Here is a tiny trained network, its code and every weight. The questions are about switching its units off for an input and a class, where a switched-off unit gives its printed mean instead of its output.

import numpy as np


def w(rows, s, z=0):
    codes = np.array(rows[::2]) - 128.0
    scale = np.full(codes.shape[1], s)
    scale[-1] = z or s
    return codes * scale


def f(y):
    return np.maximum(y, 0)


def log_softmax(a):
    a = a - a.max(-1, keepdims=True)
    return a - np.log(np.exp(a).sum(-1, keepdims=True))


def net(x, mask):
    res = np.array(x, float).reshape(1, 8) / 4 @ E
    y = f(res @ A[0][:, :-1].T + A[0][:, -1])
    res = res + np.where(mask, y, B[0][:, -1]) @ B[0][:, :-1]
    return log_softmax(res[-1] @ U[:, :-1].T + U[:, -1])


A, B = {}, {}
E = w([
[124,123,134,127,147,132,124],'x0',
[113,123,141,126,137,121,121],'x1',
[160,214,251,175,135,176,100],'x2',
[136,131,119,131,120,135,133],'x3',
[161,121,138,15,91,193,72],'x4',
[133,120,127,138,120,141,140],'x5',
[187,75,102,201,108,123,20],'x6',
[144,127,117,137,101,141,146],'x7',
],0.016)
A[0] = w([
[82,153,116,160,175,87,238,230],'neuron 0',
[124,153,132,238,127,55,158,255],'neuron 1',
[141,198,216,163,106,179,80,164],'neuron 2',
[169,80,122,180,107,143,4,212],'neuron 3',
[108,72,111,43,128,177,116,242],'neuron 4',
[81,173,149,91,119,173,158,238],'neuron 5',
],0.013,0.0072)
B[0] = w([
[250,106,131,99,189,46,193,252],'neuron 0',
[138,185,88,228,156,140,107,243],'neuron 1',
[217,216,229,165,86,94,222,246],'neuron 2',
[112,33,133,158,55,45,97,238],'neuron 3',
[87,105,91,84,73,136,157,217],'neuron 4',
[139,214,118,21,197,173,152,215],'neuron 5',
],0.012,0.023)
U = w([
[181,106,139,111,117,63,136,203],'0',
[64,139,66,57,130,206,151,173],'1',
[147,185,148,144,197,181,130,1],'2',
[127,185,184,72,129,248,119,59],'3',
[80,69,40,192,163,104,96,148],'4',
[94,62,106,102,83,156,47,91],'5',
[118,154,164,229,134,144,59,184],'6',
],0.013,0.004)

Each question gives the input, the list of numbers given to net, and the class t.
The units are the neurons (one row each of A and B). Each row of codes is followed by its name. A weight is (code - 128) times the scale printed after its matrix; where a second scale follows, it is the last column's (A, B and U).
mask holds one flag per neuron, in row order. A switched-off neuron (its flag False) gives its mean, the last column of its row in B, instead of its output. The means were averaged over made-up inputs and are rounded, as every weight is.
A unit's drop is (log p(t) with every unit on - log p(t) with that unit switched off) / (log p(t) with every unit on - log p(t) with every unit switched off).
The circuit of an input: a set's keep is (log p(t) with only the set's units on - log p(t) with every unit switched off) / (log p(t) with every unit on - log p(t) with every unit switched off). Starting from all 6 units, units are removed one at a time, each time the one whose removal leaves the highest keep (on an exact tie, the one counted first), for as long as the keep stays at least 0.8.
circuit, biggest first: the units of the circuit, biggest drop first
k most important neurons: the k neurons with the biggest drops, biggest first
drop of u: that unit's drop, to one decimal
input [7,-3,-3,8,-8,8,1,-5], class 4: 2 most important neurons	[neuron 2; neuron 1]
input [6,1,5,-6,6,2,0,8], class 3: circuit, biggest first	[neuron 0]
input [-8,8,-1,8,5,2,1,8], class 5: circuit, biggest first	[neuron 0; neuron 2]
input [1,7,-4,-2,1,0,-4,-8], class 1: circuit, biggest first	[neuron 2; neuron 3]
input [-7,1,3,2,-1,2,8,1], class 6: 2 most important neurons	[neuron 0; neuron 1]
input [-5,-6,1,-4,2,-4,-8,8], class 3: 2 most important neurons	[neuron 5; neuron 3]
input [-7,0,3,-2,-2,4,-8,7], class 2: 2 most important neurons	[neuron 3; neuron 5]
input [-3,5,2,1,-6,2,-4,-3], class 2: 2 most important neurons	[neuron 3; neuron 1]
input [-2,4,5,3,-7,5,0,2], class 2: 3 most important neurons	[neuron 3; neuron 1; neuron 0]
input [5,-7,-3,0,-1,-1,3,-2], class 4: 2 most important neurons	[neuron 2; neuron 0]
input [0,0,-1,-3,-7,-3,7,0], class 4: 2 most important neurons	[neuron 2; neuron 3]
input [-2,-4,7,5,-5,-1,1,1], class 6: 2 most important neurons	[neuron 1; neuron 5]
input [7,2,5,0,1,8,-4,-6], class 3: 2 most important neurons	[neuron 1; neuron 5]
input [-4,-1,-2,4,-4,-8,1,-2], class 4: circuit, biggest first	[neuron 2]
input [-6,6,-7,-6,1,-6,5,-7], class 5: 2 most important neurons	[neuron 1; neuron 0]
input [-5,-7,6,-1,1,6,-1,1], class 3: 2 most important neurons	[neuron 0; neuron 1]
input [-2,-3,1,-3,4,2,-8,-4], class 3: drop of neuron 5	0.2
input [-2,-3,5,-3,-5,8,-1,4], class 2: drop of neuron 3	0.3
input [-5,-8,-8,2,6,-7,7,4], class 5: drop of neuron 0	0.0
input [-2,-5,0,-1,-4,-2,3,1], class 4: circuit, biggest first	[neuron 2]
